Below are the code and all the weights of a small trained network. Each question names an input and a class and asks about switching units off, where a switched-off unit gives its printed mean instead of its output.

import numpy as np


def w(rows, s, z=0):
    codes = np.array(rows[::2]) - 128.0
    scale = np.full(codes.shape[1], s)
    scale[-1] = z or s
    return codes * scale


def f(y):
    return y / 2 * (1 + np.tanh(0.7978845608 * (y + 0.044715 * y**3)))


def log_softmax(a):
    a = a - a.max(-1, keepdims=True)
    return a - np.log(np.exp(a).sum(-1, keepdims=True))


def net(x, mask):
    res = np.array(x, float).reshape(1, 5) / 4 @ E
    y = f(res @ A[0][:, :-1].T + A[0][:, -1])
    res = res + np.where(mask, y, B[0][:, -1]) @ B[0][:, :-1]
    return log_softmax(res[-1] @ U[:, :-1].T + U[:, -1])


A, B = {}, {}
E = w([
[13,150,81,193,184],'x0',
[28,117,170,67,57],'x1',
[189,122,190,225,67],'x2',
[108,2,125,153,113],'x3',
[86,123,204,141,232],'x4',
],0.012)
A[0] = w([
[189,99,128,79,106,93],'n1',
[133,94,83,150,147,235],'n2',
[180,110,105,137,126,155],'n3',
[173,158,171,185,127,187],'n4',
[98,111,116,107,61,167],'n5',
[162,119,131,132,64,243],'n6',
[89,124,132,182,178,185],'n7',
[176,144,132,154,105,210],'n8',
[151,140,118,91,101,129],'n9',
[94,255,53,122,184,229],'n10',
[87,132,140,69,110,234],'n11',
[132,42,134,93,139,255],'n12',
],0.016,0.0056)
B[0] = w([
[144,81,144,121,115,185],'n1',
[104,48,97,159,130,176],'n2',
[167,64,111,112,131,169],'n3',
[156,112,241,205,175,191],'n4',
[134,208,83,147,73,182],'n5',
[209,160,123,171,133,194],'n6',
[8,105,133,178,104,200],'n7',
[163,127,159,184,151,182],'n8',
[157,152,102,115,123,163],'n9',
[94,156,83,139,201,253],'n10',
[129,212,121,54,102,199],'n11',
[136,75,105,61,81,200],'n12',
],0.013,0.021)
U = w([
[140,179,141,4,132,185],'0',
[71,161,152,61,163,34],'1',
[69,95,102,137,87,5],'2',
[96,159,222,145,147,232],'3',
[104,171,45,98,242,175],'4',
[177,63,120,74,104,120],'5',
[196,125,179,144,155,87],'6',
[150,222,90,136,63,218],'7',
],0.014,0.003)

Each question gives the input, the list of numbers given to net, and the class t.
The units are the neurons (one row each of A and B). Each row of codes is followed by its name. A weight is (code - 128) times the scale printed after its matrix; where a second scale follows, it is the last column's (A, B and U).
mask holds one flag per neuron, in row order. A switched-off neuron (its flag False) gives its mean, the last column of its row in B, instead of its output. The means were averaged over made-up inputs and are rounded, as every weight is.
A unit's drop is (log p(t) with every unit on - log p(t) with that unit switched off) / (log p(t) with every unit on - log p(t) with every unit switched off).
The circuit of an input: a set's keep is (log p(t) with only the set's units on - log p(t) with every unit switched off) / (log p(t) with every unit on - log p(t) with every unit switched off). Starting from all 12 units, units are removed one at a time, each time the one whose removal leaves the highest keep (on an exact tie, the one counted first), for as long as the keep stays at least 0.8.
units of the circuit, in order: the units of the circuit, biggest drop first
top k neurons: the k neurons with the biggest drops, biggest first
drop when u is switched off: that unit's drop, to one decimal
input [2,2,5,4,-4], class 7: units of the circuit, in order => n5
input [-3,0,-1,-1,0], class 0: units of the circuit, in order => n2; n7
input [2,-8,5,-7,2], class 3: units of the circuit, in order => n4; n7
input [-4,1,-4,-4,-2], class 0: top 2 neurons => n7; n11
input [-3,-1,1,-8,5], class 3: top 2 neurons => n4; n6
input [4,-5,4,2,2], class 3: units of the circuit, in order => n4; n7
input [4,4,-7,6,8], class 2: top 2 neurons => n7; n12
input [4,2,1,2,5], class 2: top 2 neurons => n4; n7
input [6,5,2,3,5], class 2: top 2 neurons => n7; n4
input [-2,-7,4,-1,8], class 3: top 2 neurons => n7; n6
input [6,-4,3,1,-2], class 2: top 2 neurons => n7; n2
input [-1,-7,-2,2,8], class 3: top 2 neurons => n4; n10
input [-7,8,-5,-5,-3], class 7: top 2 neurons => n5; n6
input [-2,2,-1,7,6], class 5: units of the circuit, in order => n12
input [-7,8,1,1,-3], class 7: drop when n5 is switched off => 0.5
input [-5,-7,-5,-1,-8], class 5: drop when n4 is switched off => 0.2
input [-2,4,8,4,-2], class 6: drop when n4 is switched off => 0.1
